Here is a tiny trained network, its code and every weight. The questions are about switching its units off for an input and a target symbol, where a switched-off unit gives its printed mean instead of its output.

import numpy as np


def w(rows, s, z=0):
    codes = np.array(rows[::2]) - 128.0
    scale = np.full(codes.shape[1], s)
    scale[-1] = z or s
    return codes * scale


def f(y):
    return np.maximum(y, 0)


def softmax(a):
    e = np.exp(a - a.max(-1, keepdims=True))
    return e / e.sum(-1, keepdims=True)


def log_softmax(a):
    a = a - a.max(-1, keepdims=True)
    return a - np.log(np.exp(a).sum(-1, keepdims=True))


def net(x, mask):
    ids = ['αβγδεζθλμξπστφψω'.index(c) for c in x.split()]
    T = len(ids)
    res = E[ids] + P[:T]
    u = 0
    for l in range(2):
        r = res
        for j in range(3):
            rows = slice(2 * j, 2 * j + 2)
            q, k, v = (r @ M[l][rows].T for M in (Q, K, V))
            z = softmax(np.where(np.tri(T) > 0, q @ k.T / 2**0.5, -1e9)) @ v
            o = O[l][rows]
            res = res + np.where(mask[u + j], z, o[:, -1]) @ o[:, :-1]
        u += 3
        y = f(res @ A[l][:, :-1].T + A[l][:, -1])
        res = res + np.where(mask[u : u + 8], y, B[l][:, -1]) @ B[l][:, :-1]
        u += 8
    return log_softmax(res[-1] @ U[:, :-1].T + U[:, -1])


Q, K, V, O, A, B = {}, {}, {}, {}, {}, {}
E = w([
[123,177,190,114,114,147,175],'α',
[116,134,103,182,135,182,60],'β',
[121,113,208,96,108,133,185],'γ',
[126,129,102,106,114,152,101],'δ',
[138,117,133,100,131,177,122],'ε',
[99,137,132,108,144,119,206],'ζ',
[110,83,174,175,113,154,145],'θ',
[160,135,168,67,55,141,92],'λ',
[173,104,172,76,60,185,54],'μ',
[132,144,131,126,95,151,51],'ξ',
[133,85,158,83,89,128,86],'π',
[140,85,76,169,7,89,163],'σ',
[95,154,158,231,146,180,163],'τ',
[110,147,195,164,112,141,109],'φ',
[120,188,128,146,128,163,110],'ψ',
[104,90,144,178,129,152,75],'ω',
],0.02)
P = w([
[112,169,100,94,179,165,154],'0',
[101,101,123,114,140,225,144],'1',
[83,105,116,131,129,233,136],'2',
[166,123,128,160,136,106,129],'3',
[202,147,121,170,163,116,157],'4',
[134,141,125,167,104,123,118],'5',
[59,125,110,136,55,151,94],'6',
[149,172,121,178,100,113,144],'7',
[252,173,119,188,120,99,158],'8',
[164,195,119,149,102,124,98],'9',
[39,244,110,89,69,121,115],'10',
],0.014)
Q[0] = w([
[146,97,63,182,101,160,136],'L0H0',
[98,137,51,121,142,182,111],'L0H0',
[124,157,183,116,63,143,143],'L0H1',
[148,136,86,141,126,224,140],'L0H1',
[250,94,123,146,215,71,124],'L0H2',
[3,98,114,84,125,146,104],'L0H2',
],0.011)
K[0] = w([
[153,72,87,126,93,111,111],'L0H0',
[161,171,97,116,176,128,103],'L0H0',
[151,120,93,161,122,124,170],'L0H1',
[171,126,95,158,125,122,142],'L0H1',
[4,116,103,76,105,203,146],'L0H2',
[205,122,103,111,204,125,157],'L0H2',
],0.011)
V[0] = w([
[129,147,128,118,129,73,84],'L0H0',
[94,135,187,150,75,126,180],'L0H0',
[129,88,85,154,115,102,179],'L0H1',
[129,174,70,150,59,140,153],'L0H1',
[165,245,51,139,170,154,163],'L0H2',
[93,98,52,155,137,124,65],'L0H2',
],0.011)
O[0] = w([
[151,159,159,201,1,118,153,46],'L0H0',
[136,157,50,215,131,166,56,211],'L0H0',
[92,97,19,94,139,113,77,171],'L0H1',
[138,112,171,86,195,41,54,254],'L0H1',
[230,99,194,100,178,85,192,153],'L0H2',
[47,92,238,70,127,42,141,114],'L0H2',
],0.0094,0.0066)
A[0] = w([
[128,159,233,187,116,166,178,77],'L0N0',
[40,129,155,67,117,181,179,133],'L0N1',
[69,88,197,148,105,228,130,255],'L0N2',
[128,123,127,135,145,186,179,82],'L0N3',
[141,120,119,68,137,180,1,228],'L0N4',
[133,118,142,186,6,121,229,92],'L0N5',
[168,122,93,153,88,174,131,181],'L0N6',
[87,142,160,87,119,94,110,118],'L0N7',
],0.0082,0.0058)
B[0] = w([
[162,117,123,140,134,95,88,151],'L0N0',
[94,143,185,107,127,151,111,145],'L0N1',
[129,181,140,82,157,127,109,182],'L0N2',
[108,119,112,149,142,155,110,142],'L0N3',
[115,158,130,168,155,120,185,255],'L0N4',
[69,94,79,108,251,114,145,134],'L0N5',
[125,141,109,124,163,99,119,164],'L0N6',
[114,161,133,168,141,103,155,146],'L0N7',
],0.013,0.015)
Q[1] = w([
[170,90,124,156,148,85,180],'L1H0',
[143,56,138,156,115,174,134],'L1H0',
[44,187,150,187,239,124,181],'L1H1',
[106,108,93,140,9,126,116],'L1H1',
[209,111,170,151,2,181,75],'L1H2',
[111,179,174,178,246,75,95],'L1H2',
],0.0073)
K[1] = w([
[105,139,121,141,143,129,115],'L1H0',
[139,117,129,92,143,167,126],'L1H0',
[73,26,68,231,71,66,102],'L1H1',
[101,174,186,117,238,193,128],'L1H1',
[74,103,163,95,208,255,218],'L1H2',
[103,61,21,128,29,52,131],'L1H2',
],0.0084)
V[1] = w([
[114,149,95,155,126,24,72],'L1H0',
[168,216,136,102,61,119,248],'L1H0',
[140,146,103,112,92,76,155],'L1H1',
[97,114,142,150,152,66,164],'L1H1',
[151,187,205,139,89,125,46],'L1H2',
[208,149,130,160,122,110,119],'L1H2',
],0.011)
O[1] = w([
[105,109,216,155,186,241,162,243],'L1H0',
[127,83,94,162,155,131,2,27],'L1H0',
[94,113,129,115,235,137,52,132],'L1H1',
[177,187,204,211,197,106,111,254],'L1H1',
[122,147,158,178,46,178,111,12],'L1H2',
[200,87,154,154,84,158,125,171],'L1H2',
],0.0095,0.0081)
A[1] = w([
[122,122,160,92,180,176,145,89],'L1N0',
[96,128,155,84,90,211,65,132],'L1N1',
[148,195,46,136,114,127,98,107],'L1N2',
[91,59,116,155,73,64,154,122],'L1N3',
[169,55,145,124,136,114,28,103],'L1N4',
[132,101,97,124,2,216,113,3],'L1N5',
[147,121,181,202,181,151,165,123],'L1N6',
[157,84,66,116,156,85,102,85],'L1N7',
],0.009,0.0074)
B[1] = w([
[146,98,74,182,104,67,90,189],'L1N0',
[49,52,203,234,99,136,94,141],'L1N1',
[53,30,74,142,114,75,133,149],'L1N2',
[134,104,205,97,204,103,51,131],'L1N3',
[99,89,117,28,144,255,107,134],'L1N4',
[172,221,113,246,195,83,118,136],'L1N5',
[122,80,94,55,45,113,143,252],'L1N6',
[95,139,196,228,83,108,136,141],'L1N7',
],0.0078,0.029)
U = w([
[217,52,83,191,105,121,127,102],'α',
[146,131,254,121,74,17,129,79],'β',
[96,65,67,153,101,126,133,61],'γ',
[162,164,197,110,214,90,70,255],'δ',
[146,120,125,93,37,15,78,132],'ε',
[145,88,164,184,222,24,101,159],'ζ',
[66,206,115,118,97,128,180,109],'θ',
[119,62,114,170,146,162,68,151],'λ',
[96,129,144,199,107,64,87,55],'μ',
[120,61,220,163,108,107,104,140],'ξ',
[35,117,145,132,103,103,85,122],'π',
[74,16,204,170,150,147,217,72],'σ',
[192,133,182,133,103,90,238,133],'τ',
[157,152,173,231,159,164,193,134],'φ',
[211,43,179,108,88,86,96,125],'ψ',
[62,192,230,147,126,112,176,79],'ω',
],0.0053,0.0062)

Each question gives the input, a string of symbols that net reads in full, and the target symbol t.
The units are the heads (2 rows each of Q, K, V and O) and the neurons (one row each of A and B). Each row of codes is followed by its name. A weight is (code - 128) times the scale printed after its matrix; where a second scale follows, it is the last column's (O, A, B and U).
mask holds one flag per unit, layer by layer, with each layer's heads first. A switched-off unit (its flag False) gives its mean, the last column of its rows in O or B, instead of its output. The means were averaged over made-up inputs and are rounded, as every weight is.
A unit's drop is (log p(t) with every unit on - log p(t) with that unit switched off) / (log p(t) with every unit on - log p(t) with every unit switched off).
The circuit of an input: a set's keep is (log p(t) with only the set's units on - log p(t) with every unit switched off) / (log p(t) with every unit on - log p(t) with every unit switched off). Starting from the 12 units with the biggest drops (on a tie, the unit counted first), units are removed one at a time, each time the one whose removal leaves the highest keep (on an exact tie, the one counted first), for as long as the keep stays at least 0.8.
circuit, biggest first: the units of the circuit, biggest drop first
unit that matters most: the unit with the biggest drop
top k neurons: the k neurons with the biggest drops, biggest first
top k neurons in layer l: the k neurons of layer l with the biggest drops, biggest first
which heads matter: for each layer, one digit per head in row order, 1 if its drop is at least 0.15 and else 0, layers parted by /
input λ σ ξ μ, target ζ: unit that matters most -> L1H2
input γ δ ζ, target γ: which heads matter -> 011 / 110
input γ θ ψ, target γ: circuit, biggest first -> [L0H2; L1N2; L1H1]
input ω ξ ε φ γ σ β ξ π β δ, target ζ: circuit, biggest first -> [L1H2; L0N5; L1H1]
input ξ ζ α ξ γ φ δ, target γ: circuit, biggest first -> [L0H2; L1H1]
input ε δ φ σ ω β ξ, target ζ: circuit, biggest first -> [L1H2; L0N5; L1H1]
input ξ θ ζ, target ξ: top 2 neurons -> [L0N2; L1N1]
input σ φ β, target ζ: circuit, biggest first -> [L1H2; L0H1; L0N4]
input π τ σ, target ζ: circuit, biggest first -> [L1H2; L0H1; L1N6]
input ε β π τ σ, target ζ: which heads matter -> 100 / 001
input σ ε ξ μ π φ θ, target ζ: circuit, biggest first -> [L1H1; L0H1]
input ω δ π, target ω: top 2 neurons -> [L1N6; L0N1]
input φ σ π, target ζ: which heads matter -> 010 / 001
input π α δ, target π: which heads matter -> 111 / 101
input π φ τ, target π: top neuron in layer 0 -> [L0N2]
input ψ α γ, target ψ: which heads matter -> 011 / 001
input ω ζ ε ω λ π ε φ σ φ γ, target ζ: circuit, biggest first -> [L0N5; L1H2; L1H1]
input ζ ε φ, target ζ: top 2 neurons -> [L0N2; L1N6]
input ω ξ ψ ψ α ξ ξ φ σ τ β, target ζ: circuit, biggest first -> [L0N5; L1H2]
input β φ ψ, target β: unit that matters most -> L0H2
input ξ τ φ, target ξ: which heads matter -> 111 / 001
input α μ β ω λ, target β: which heads matter -> 101 / 001
input ψ ξ θ β π ζ τ, target π: which heads matter -> 011 / 101
input φ ζ ζ, target φ: top 3 neurons in layer 1 -> [L1N5; L1N6; L1N0]
input ψ γ σ α λ, target ζ: circuit, biggest first -> [L1H2; L0H1; L0H0]
input δ φ τ π σ ε, target ζ: circuit, biggest first -> [L1H2; L0N5; L1H1]
input ω μ ζ, target ω: top 2 neurons -> [L0N1; L1N6]
